Below are the code and all the weights of a small trained network. Each question names an input and a class and asks about switching units off, where a switched-off unit gives its printed mean instead of its output.

import numpy as np


def w(rows, s, z=0):
    codes = np.array(rows[::2]) - 128.0
    scale = np.full(codes.shape[1], s)
    scale[-1] = z or s
    return codes * scale


def norm(h):
    return h / np.sqrt((h * h).mean(-1, keepdims=True) + 1e-5)


def f(y):
    return np.maximum(y, 0)


def log_softmax(a):
    a = a - a.max(-1, keepdims=True)
    return a - np.log(np.exp(a).sum(-1, keepdims=True))


def net(x, mask):
    res = np.array(x, float).reshape(1, 2) / 4 @ E
    u = 0
    for l in range(3):
        y = f(norm(res) @ A[l][:, :-1].T + A[l][:, -1])
        res = res + np.where(mask[u : u + 4], y, B[l][:, -1]) @ B[l][:, :-1]
        u += 4
    return log_softmax(norm(res)[-1] @ U[:, :-1].T + U[:, -1])


A, B = {}, {}
E = w([
[158,70,230,139,150,99,117,141,189,89,49],'x0',
[174,176,177,173,248,254,50,171,15,110,125],'x1',
],0.0075)
A[0] = w([
[3,182,77,141,66,180,130,123,86,133,221,12],'L0N1',
[68,171,104,137,68,99,140,62,219,125,156,61],'L0N2',
[105,114,168,158,116,115,97,135,165,68,118,8],'L0N3',
[140,198,182,137,162,200,75,136,31,179,145,75],'L0N4',
],0.0054,0.0015)
B[0] = w([
[241,137,102,161,254,68,164,90,101,149,116,228],'L0N1',
[67,162,190,107,83,168,6,117,79,94,86,211],'L0N2',
[200,102,90,163,180,130,46,128,124,152,174,160],'L0N3',
[96,165,171,86,28,106,132,167,111,127,105,254],'L0N4',
],0.0074,0.0073)
A[1] = w([
[195,103,212,237,216,63,144,123,229,55,108,81],'L1N1',
[117,12,177,145,254,109,119,140,181,62,88,98],'L1N2',
[127,76,136,106,199,164,169,121,119,126,195,4],'L1N3',
[121,94,2,128,188,154,162,139,26,188,225,71],'L1N4',
],0.0048,0.0016)
B[1] = w([
[179,156,80,96,166,105,255,129,145,151,151,253],'L1N1',
[183,130,79,153,164,108,174,70,144,191,218,238],'L1N2',
[121,160,98,76,128,152,162,191,120,149,143,129],'L1N3',
[193,106,102,164,139,120,162,114,219,207,97,234],'L1N4',
],0.01,0.0043)
A[2] = w([
[179,161,116,110,120,183,179,70,135,136,124,80],'L2N1',
[127,176,156,125,135,166,150,159,73,12,177,114],'L2N2',
[180,225,159,169,114,229,29,164,115,105,4,255],'L2N3',
[51,79,154,148,1,39,118,74,108,81,96,101],'L2N4',
],0.006,0.00089)
B[2] = w([
[95,70,58,159,133,135,163,152,156,106,149,198],'L2N1',
[105,133,96,140,41,164,132,141,109,104,118,173],'L2N2',
[80,87,162,100,105,109,97,98,175,91,122,253],'L2N3',
[110,146,182,135,87,247,58,157,63,100,115,210],'L2N4',
],0.012,0.0073)
U = w([
[2,82,177,84,68,244,7,164,110,66,89,1],'0',
[203,116,49,154,239,26,247,84,127,202,154,255],'1',
],0.0073,0.00046)

Each question gives the input, the list of numbers given to net, and the class t.
The units are the neurons (one row each of A and B). Each row of codes is followed by its name. A weight is (code - 128) times the scale printed after its matrix; where a second scale follows, it is the last column's (A, B and U).
mask holds one flag per neuron, layer by layer. A switched-off neuron (its flag False) gives its mean, the last column of its row in B, instead of its output. The means were averaged over made-up inputs and are rounded, as every weight is.
A unit's drop is (log p(t) with every unit on - log p(t) with that unit switched off) / (log p(t) with every unit on - log p(t) with every unit switched off).
The circuit of an input: a set's keep is (log p(t) with only the set's units on - log p(t) with every unit switched off) / (log p(t) with every unit on - log p(t) with every unit switched off). Starting from all 12 units, units are removed one at a time, each time the one whose removal leaves the highest keep (on an exact tie, the one counted first), for as long as the keep stays at least 0.8.
units of the circuit, in order: the units of the circuit, biggest drop first
k most important neurons: the k neurons with the biggest drops, biggest first
drop of u: that unit's drop, to one decimal
input [6,-8], class 0: units of the circuit, in order -> L2N4
input [-4,3], class 1: 2 most important neurons -> L0N2; L0N1
input [-7,-7], class 0: 2 most important neurons -> L0N2; L1N1
input [-2,-1], class 1: 2 most important neurons -> L0N1; L0N4
input [-7,-8], class 0: 2 most important neurons -> L0N2; L2N4
input [5,-7], class 0: 2 most important neurons -> L0N1; L0N2
input [-3,-3], class 0: 3 most important neurons -> L0N2; L1N1; L1N2
input [-5,3], class 1: 2 most important neurons -> L0N1; L0N2
input [6,5], class 1: 4 most important neurons -> L0N2; L1N2; L1N1; L2N4
input [3,-2], class 1: drop of L0N4 -> 7.5
input [-4,-6], class 0: drop of L0N2 -> 1.5
input [-4,2], class 1: drop of L0N1 -> 0.9
input [2,-8], class 0: drop of L1N2 -> 0.0
